Here is a tiny trained network, its code and every weight. The questions are about switching its units off for an input and a class, where a switched-off unit gives its printed mean instead of its output.

import numpy as np


def w(rows, s, z=0):
    codes = np.array(rows[::2]) - 128.0
    scale = np.full(codes.shape[1], s)
    scale[-1] = z or s
    return codes * scale


def f(y):
    return np.maximum(y, 0)


def log_softmax(a):
    a = a - a.max(-1, keepdims=True)
    return a - np.log(np.exp(a).sum(-1, keepdims=True))


def net(x, mask):
    res = np.array(x, float).reshape(1, 4) / 4 @ E
    y = f(res @ A[0][:, :-1].T + A[0][:, -1])
    res = res + np.where(mask, y, B[0][:, -1]) @ B[0][:, :-1]
    return log_softmax(res[-1] @ U[:, :-1].T + U[:, -1])


A, B = {}, {}
E = w([
[226,111,236,120,230,189],'x0',
[152,128,114,194,169,105],'x1',
[164,38,72,194,57,2],'x2',
[39,43,140,133,71,131],'x3',
],0.0079)
A[0] = w([
[176,77,115,176,143,55,103],'neuron 0',
[132,115,98,56,143,11,66],'neuron 1',
[95,172,88,44,93,110,75],'neuron 2',
[93,57,132,209,132,160,81],'neuron 3',
[166,219,179,129,69,68,156],'neuron 4',
[170,142,151,154,108,149,4],'neuron 5',
[52,17,140,52,110,151,181],'neuron 6',
[147,133,92,68,234,159,124],'neuron 7',
[141,157,225,96,79,136,219],'neuron 8',
[173,87,155,212,139,47,82],'neuron 9',
[95,220,197,98,203,217,126],'neuron 10',
[113,173,26,127,113,113,192],'neuron 11',
[118,112,112,166,15,86,184],'neuron 12',
[162,156,95,171,103,90,133],'neuron 13',
[134,92,254,181,72,149,216],'neuron 14',
[48,120,123,65,200,124,79],'neuron 15',
[93,148,126,58,150,129,10],'neuron 16',
[32,76,93,135,85,87,163],'neuron 17',
[17,172,108,173,117,153,243],'neuron 18',
[106,121,145,62,231,190,85],'neuron 19',
[130,149,154,141,130,203,88],'neuron 20',
],0.0089,0.0037)
B[0] = w([
[167,131,196,219,186,156,204],'neuron 0',
[214,196,101,207,134,161,165],'neuron 1',
[93,87,114,96,21,73,175],'neuron 2',
[159,81,111,109,131,70,167],'neuron 3',
[103,177,72,67,97,121,166],'neuron 4',
[146,134,84,91,145,151,135],'neuron 5',
[58,150,26,84,99,86,213],'neuron 6',
[182,164,152,225,168,159,193],'neuron 7',
[140,168,89,83,172,37,188],'neuron 8',
[161,135,193,239,131,149,206],'neuron 9',
[182,173,43,204,213,167,255],'neuron 10',
[102,159,52,115,82,80,202],'neuron 11',
[153,208,54,106,151,87,228],'neuron 12',
[140,166,62,119,135,97,174],'neuron 13',
[81,109,88,69,99,1,197],'neuron 14',
[180,221,119,67,144,110,163],'neuron 15',
[214,134,139,173,180,130,149],'neuron 16',
[151,158,29,129,138,134,230],'neuron 17',
[118,174,52,38,120,72,221],'neuron 18',
[137,143,150,123,156,91,203],'neuron 19',
[153,138,185,176,253,178,168],'neuron 20',
],0.0071,0.0089)
U = w([
[142,42,200,178,165,156,10],'0',
[44,155,51,42,28,129,254],'1',
[201,254,92,202,189,240,117],'2',
],0.0062,0.0036)

Each question gives the input, the list of numbers given to net, and the class t.
The units are the neurons (one row each of A and B). Each row of codes is followed by its name. A weight is (code - 128) times the scale printed after its matrix; where a second scale follows, it is the last column's (A, B and U).
mask holds one flag per neuron, in row order. A switched-off neuron (its flag False) gives its mean, the last column of its row in B, instead of its output. The means were averaged over made-up inputs and are rounded, as every weight is.
A unit's drop is (log p(t) with every unit on - log p(t) with that unit switched off) / (log p(t) with every unit on - log p(t) with every unit switched off).
The circuit of an input: a set's keep is (log p(t) with only the set's units on - log p(t) with every unit switched off) / (log p(t) with every unit on - log p(t) with every unit switched off). Starting from the 12 units with the biggest drops (on a tie, the unit counted first), units are removed one at a time, each time the one whose removal leaves the highest keep (on an exact tie, the one counted first), for as long as the keep stays at least 0.8.
units of the circuit, in order: the units of the circuit, biggest drop first
top k neurons: the k neurons with the biggest drops, biggest first
drop of u: that unit's drop, to one decimal
input [-2,4,7,5], class 2: units of the circuit, in order -> [neuron 0]
input [4,-7,0,2], class 1: units of the circuit, in order -> [neuron 14; neuron 0]
input [-3,-3,8,1], class 2: top 3 neurons -> [neuron 1; neuron 0; neuron 9]
input [-1,-2,7,3], class 2: top 3 neurons -> [neuron 0; neuron 1; neuron 9]
input [7,-6,6,3], class 1: top 2 neurons -> [neuron 14; neuron 6]
input [5,3,8,2], class 0: top 2 neurons -> [neuron 10; neuron 14]
input [4,-4,4,1], class 1: top 4 neurons -> [neuron 10; neuron 14; neuron 7; neuron 20]
input [-2,2,-1,-2], class 1: drop of neuron 0 -> 0.2
input [3,2,1,4], class 1: drop of neuron 11 -> -0.1
input [-6,5,8,-1], class 2: drop of neuron 0 -> 0.1
